Below is a small trained network, with its code and all its weights. Each question gives an input and a class and asks what happens when units are switched off, that is, made to give their printed mean instead of their output.

import numpy as np


def w(rows, s, z=0):
    codes = np.array(rows[::2]) - 128.0
    scale = np.full(codes.shape[1], s)
    scale[-1] = z or s
    return codes * scale


def f(y):
    return y / 2 * (1 + np.tanh(0.7978845608 * (y + 0.044715 * y**3)))


def log_softmax(a):
    a = a - a.max(-1, keepdims=True)
    return a - np.log(np.exp(a).sum(-1, keepdims=True))


def net(x, mask):
    res = np.array(x, float).reshape(1, 5) / 4 @ E
    y = f(res @ A[0][:, :-1].T + A[0][:, -1])
    res = res + np.where(mask, y, B[0][:, -1]) @ B[0][:, :-1]
    return log_softmax(res[-1] @ U[:, :-1].T + U[:, -1])


A, B = {}, {}
E = w([
[114,138,23],'x0',
[113,3,168],'x1',
[229,160,212],'x2',
[222,9,88],'x3',
[78,97,139],'x4',
],0.0052)
A[0] = w([
[62,98,120,64],'n0',
[146,158,154,96],'n1',
[125,99,134,116],'n2',
[121,115,141,121],'n3',
[150,160,125,121],'n4',
[127,89,140,113],'n5',
[188,83,12,118],'n6',
[115,108,139,128],'n7',
[123,109,93,75],'n8',
[141,164,127,131],'n9',
[120,154,121,142],'n10',
[115,157,103,94],'n11',
[108,166,115,124],'n12',
[199,172,66,25],'n13',
[111,163,108,137],'n14',
[171,154,87,68],'n15',
[127,134,163,84],'n16',
[92,140,129,155],'n17',
[7,131,82,253],'n18',
[66,183,54,119],'n19',
[134,125,118,104],'n20',
[156,61,129,146],'n21',
[87,189,81,57],'n22',
[154,168,151,74],'n23',
[94,28,159,143],'n24',
[146,81,65,51],'n25',
[48,84,50,52],'n26',
[125,114,146,92],'n27',
[156,102,65,103],'n28',
[122,189,127,151],'n29',
],0.015,0.005)
B[0] = w([
[172,179,125,145],'n0',
[173,152,97,141],'n1',
[121,151,108,134],'n2',
[136,142,107,129],'n3',
[162,124,160,140],'n4',
[120,169,92,141],'n5',
[54,4,94,208],'n6',
[137,144,106,133],'n7',
[71,156,98,131],'n8',
[165,130,162,145],'n9',
[144,130,158,144],'n10',
[119,132,156,138],'n11',
[141,144,177,152],'n12',
[155,34,149,148],'n13',
[135,139,174,154],'n14',
[140,79,165,135],'n15',
[155,151,78,130],'n16',
[154,141,151,150],'n17',
[59,207,211,254],'n18',
[35,158,137,205],'n19',
[111,123,132,123],'n20',
[36,184,127,181],'n21',
[70,143,154,170],'n22',
[180,154,108,142],'n23',
[145,201,13,197],'n24',
[24,111,92,156],'n25',
[189,250,55,190],'n26',
[131,146,103,124],'n27',
[61,70,113,158],'n28',
[184,138,187,175],'n29',
],0.033,0.0087)
U = w([
[118,155,60,136],'0',
[255,97,117,139],'1',
[100,174,155,144],'2',
[146,138,120,50],'3',
[149,122,113,5],'4',
[154,202,114,187],'5',
[145,74,110,213],'6',
],0.0095,0.011)

Each question gives the input, the list of numbers given to net, and the class t.
The units are the neurons (one row each of A and B). Each row of codes is followed by its name. A weight is (code - 128) times the scale printed after its matrix; where a second scale follows, it is the last column's (A, B and U).
mask holds one flag per neuron, in row order. A switched-off neuron (its flag False) gives its mean, the last column of its row in B, instead of its output. The means were averaged over made-up inputs and are rounded, as every weight is.
A unit's drop is (log p(t) with every unit on - log p(t) with that unit switched off) / (log p(t) with every unit on - log p(t) with every unit switched off).
The circuit of an input: a set's keep is (log p(t) with only the set's units on - log p(t) with every unit switched off) / (log p(t) with every unit on - log p(t) with every unit switched off). Starting from the 12 units with the biggest drops (on a tie, the unit counted first), units are removed one at a time, each time the one whose removal leaves the highest keep (on an exact tie, the one counted first), for as long as the keep stays at least 0.8.
units of the circuit, in order: the units of the circuit, biggest drop first
top k neurons: the k neurons with the biggest drops, biggest first
drop when u is switched off: that unit's drop, to one decimal
input [2,5,-8,-4,8], class 5: units of the circuit, in order : (n26)
input [5,6,6,-4,-1], class 1: units of the circuit, in order : (n18, n19, n21)
input [-8,7,8,-4,8], class 0: units of the circuit, in order : (n18, n24)
input [-8,4,3,-3,3], class 5: units of the circuit, in order : (n6, n19)
input [2,8,-1,0,3], class 5: units of the circuit, in order : (n6, n26)
input [-1,0,-3,7,-3], class 0: top 2 neurons : (n21, n24)
input [-2,-1,7,3,5], class 5: top 4 neurons : (n6, n13, n28, n25)
input [-6,6,4,-7,0], class 5: top 2 neurons : (n6, n13)
input [7,6,-3,-7,2], class 5: top 2 neurons : (n26, n6)
input [-3,-4,0,-2,-5], class 1: top 2 neurons : (n18, n21)
input [3,-4,4,3,-8], class 6: top 2 neurons : (n6, n26)
input [-8,-7,4,-8,4], class 1: drop when n18 is switched off : 0.2
input [3,-7,4,8,3], class 6: drop when n24 is switched off : 0.0
input [-6,4,3,6,5], class 0: drop when n24 is switched off : 0.1
input [6,2,0,7,-4], class 6: units of the circuit, in order : (n6)
